Below are the code and all the weights of a small trained network. Each question names an input and a class and asks about switching units off, where a switched-off unit gives its printed mean instead of its output.

import numpy as np


def w(rows, s, z=0):
    codes = np.array(rows[::2]) - 128.0
    scale = np.full(codes.shape[1], s)
    scale[-1] = z or s
    return codes * scale


def f(y):
    return y / 2 * (1 + np.tanh(0.7978845608 * (y + 0.044715 * y**3)))


def log_softmax(a):
    a = a - a.max(-1, keepdims=True)
    return a - np.log(np.exp(a).sum(-1, keepdims=True))


def net(x, mask):
    res = np.array(x, float).reshape(1, 6) / 4 @ E
    y = f(res @ A[0][:, :-1].T + A[0][:, -1])
    res = res + np.where(mask, y, B[0][:, -1]) @ B[0][:, :-1]
    return log_softmax(res[-1] @ U[:, :-1].T + U[:, -1])


A, B = {}, {}
E = w([
[78,8,199,81,91,152,82,45],'x0',
[139,125,100,113,100,136,143,108],'x1',
[159,69,115,160,91,97,94,151],'x2',
[129,120,141,149,122,133,115,147],'x3',
[24,113,128,80,66,85,157,211],'x4',
[165,87,65,24,202,191,105,161],'x5',
],0.011)
A[0] = w([
[198,189,169,197,117,98,102,1,178],'n0',
[93,202,106,143,98,94,197,194,208],'n1',
[217,169,102,127,220,82,84,147,197],'n2',
[144,76,121,86,171,193,50,84,68],'n3',
[241,110,72,123,189,213,113,157,130],'n4',
[100,126,38,143,205,173,120,142,131],'n5',
[151,183,49,157,190,81,133,164,254],'n6',
[26,78,185,92,83,63,129,75,150],'n7',
[199,137,93,82,97,113,163,173,195],'n8',
[58,99,55,37,150,157,77,216,98],'n9',
[178,134,103,132,82,128,134,184,187],'n10',
[185,124,140,132,114,122,65,149,163],'n11',
[131,50,175,131,172,193,113,77,162],'n12',
],0.0083,0.004)
B[0] = w([
[180,33,229,161,240,147,195,156,246],'n0',
[119,166,75,100,127,83,185,205,231],'n1',
[152,137,28,186,174,194,97,139,224],'n2',
[214,208,182,50,93,62,66,95,197],'n3',
[54,192,84,158,120,195,52,100,225],'n4',
[84,152,136,182,215,163,83,131,177],'n5',
[95,158,73,207,101,147,146,159,242],'n6',
[26,96,28,181,90,183,78,49,231],'n7',
[108,142,135,167,148,218,212,126,178],'n8',
[188,66,254,163,174,156,209,86,214],'n9',
[169,144,76,171,164,106,180,128,167],'n10',
[165,138,130,146,169,156,115,128,155],'n11',
[165,88,172,31,131,63,50,95,207],'n12',
],0.0078,0.012)
U = w([
[167,143,143,158,187,179,216,228,204],'0',
[20,160,52,156,114,217,40,122,140],'1',
[114,36,208,84,149,160,130,98,160],'2',
[164,183,145,28,135,126,38,129,4],'3',
[102,219,101,127,32,30,169,254,110],'4',
],0.0075,0.0029)

Each question gives the input, the list of numbers given to net, and the class t.
The units are the neurons (one row each of A and B). Each row of codes is followed by its name. A weight is (code - 128) times the scale printed after its matrix; where a second scale follows, it is the last column's (A, B and U).
mask holds one flag per neuron, in row order. A switched-off neuron (its flag False) gives its mean, the last column of its row in B, instead of its output. The means were averaged over made-up inputs and are rounded, as every weight is.
A unit's drop is (log p(t) with every unit on - log p(t) with that unit switched off) / (log p(t) with every unit on - log p(t) with every unit switched off).
The circuit of an input: a set's keep is (log p(t) with only the set's units on - log p(t) with every unit switched off) / (log p(t) with every unit on - log p(t) with every unit switched off). Starting from the 12 units with the biggest drops (on a tie, the unit counted first), units are removed one at a time, each time the one whose removal leaves the highest keep (on an exact tie, the one counted first), for as long as the keep stays at least 0.8.
units of the circuit, in order: the units of the circuit, biggest drop first
most important unit: the unit with the biggest drop
top k neurons: the k neurons with the biggest drops, biggest first
drop when u is switched off: that unit's drop, to one decimal
input [7,0,6,-8,6,-4], class 1: most important unit => n7
input [1,3,3,7,4,8], class 2: units of the circuit, in order => [n9 n1]
input [1,0,-3,-4,-7,1], class 3: units of the circuit, in order => [n3 n12]
input [0,-2,5,-2,-7,4], class 1: top 2 neurons => [n4 n2]
input [-5,8,6,0,3,-1], class 4: units of the circuit, in order => [n0 n1]
input [-7,4,-1,5,-1,8], class 1: top 2 neurons => [n4 n0]
input [1,4,8,-7,0,-4], class 2: top 3 neurons => [n4 n6 n2]
input [0,-4,3,8,7,-2], class 4: top 4 neurons => [n4 n1 n2 n0]
input [0,-5,-6,7,5,-4], class 4: top 4 neurons => [n1 n4 n2 n5]
input [-8,-6,2,7,4,-2], class 4: top 2 neurons => [n0 n1]
input [1,-8,0,4,-5,-5], class 2: units of the circuit, in order => [n1 n6]
input [-4,7,-7,-2,0,8], class 1: top 3 neurons => [n4 n0 n5]
input [1,3,7,1,0,-7], class 2: top 2 neurons => [n0 n6]
input [-4,0,-3,0,1,0], class 4: top 2 neurons => [n0 n9]
input [-6,2,3,-5,1,0], class 4: top 3 neurons => [n0 n9 n1]
input [2,0,6,6,0,-6], class 2: most important unit => n4
input [2,6,-4,3,-8,6], class 3: top 3 neurons => [n3 n12 n7]
input [-5,-3,2,5,-5,1], class 1: top 2 neurons => [n4 n9]
input [1,-1,-4,-4,0,-7], class 2: units of the circuit, in order => [n6 n2]
input [1,8,-5,-2,-3,7], class 3: most important unit => n3
input [-3,1,-3,-7,0,3], class 1: drop when n0 is switched off => 1.8
input [6,-5,2,5,0,7], class 3: drop when n3 is switched off => 0.9
input [0,-3,-1,-8,7,0], class 4: drop when n0 is switched off => 1.3
